Below are the code and all the weights of a small trained network. Each question names an input and a class and asks about switching units off, where a switched-off unit gives its printed mean instead of its output.

import numpy as np


def w(rows, s, z=0):
    codes = np.array(rows[::2]) - 128.0
    scale = np.full(codes.shape[1], s)
    scale[-1] = z or s
    return codes * scale


def f(y):
    return y / 2 * (1 + np.tanh(0.7978845608 * (y + 0.044715 * y**3)))


def log_softmax(a):
    a = a - a.max(-1, keepdims=True)
    return a - np.log(np.exp(a).sum(-1, keepdims=True))


def net(x, mask):
    res = np.array(x, float).reshape(1, 5) / 4 @ E
    y = f(res @ A[0][:, :-1].T + A[0][:, -1])
    res = res + np.where(mask, y, B[0][:, -1]) @ B[0][:, :-1]
    return log_softmax(res[-1] @ U[:, :-1].T + U[:, -1])


A, B = {}, {}
E = w([
[138,73,117],'x0',
[100,86,186],'x1',
[126,170,133],'x2',
[106,2,167],'x3',
[181,130,176],'x4',
],0.0091)
A[0] = w([
[91,26,143,219],'n0',
[164,90,110,40],'n1',
[248,166,176,173],'n2',
[158,65,255,189],'n3',
[228,121,143,189],'n4',
[40,9,134,252],'n5',
[114,166,93,70],'n6',
[8,140,158,184],'n7',
[78,149,240,252],'n8',
],0.0095,0.0033)
B[0] = w([
[144,198,22,229],'n0',
[133,114,158,128],'n1',
[172,136,234,182],'n2',
[199,157,225,226],'n3',
[216,98,255,165],'n4',
[153,201,119,254],'n5',
[83,124,138,139],'n6',
[78,166,50,154],'n7',
[184,178,96,183],'n8',
],0.0077,0.0087)
U = w([
[52,170,51,240],'0',
[183,85,135,215],'1',
[45,73,161,4],'2',
[137,141,9,117],'3',
[140,102,185,232],'4',
[88,35,154,4],'5',
],0.012,0.0033)

Each question gives the input, the list of numbers given to net, and the class t.
The units are the neurons (one row each of A and B). Each row of codes is followed by its name. A weight is (code - 128) times the scale printed after its matrix; where a second scale follows, it is the last column's (A, B and U).
mask holds one flag per neuron, in row order. A switched-off neuron (its flag False) gives its mean, the last column of its row in B, instead of its output. The means were averaged over made-up inputs and are rounded, as every weight is.
A unit's drop is (log p(t) with every unit on - log p(t) with that unit switched off) / (log p(t) with every unit on - log p(t) with every unit switched off).
The circuit of an input: a set's keep is (log p(t) with only the set's units on - log p(t) with every unit switched off) / (log p(t) with every unit on - log p(t) with every unit switched off). Starting from all 9 units, units are removed one at a time, each time the one whose removal leaves the highest keep (on an exact tie, the one counted first), for as long as the keep stays at least 0.8.
units of the circuit, in order: the units of the circuit, biggest drop first
k most important neurons: the k neurons with the biggest drops, biggest first
drop of u: that unit's drop, to one decimal
input [1,3,-8,5,-8], class 3: units of the circuit, in order : n0
input [-7,-6,7,-2,3], class 4: units of the circuit, in order : n2, n0
input [-2,4,-7,0,0], class 0: units of the circuit, in order : n2, n4
input [8,0,4,3,-1], class 3: units of the circuit, in order : n0, n2
input [-2,8,-1,-1,-4], class 0: 2 most important neurons : n7, n4
input [-8,-2,-1,-8,2], class 4: 2 most important neurons : n2, n0
input [8,-7,-8,4,0], class 3: 2 most important neurons : n0, n2
input [0,-4,8,-7,2], class 4: 2 most important neurons : n2, n0
input [4,-4,-5,8,-8], class 3: drop of n0 : 0.2
input [4,8,1,8,-5], class 3: drop of n2 : 0.0
input [2,4,-4,4,-3], class 3: drop of n0 : 0.3
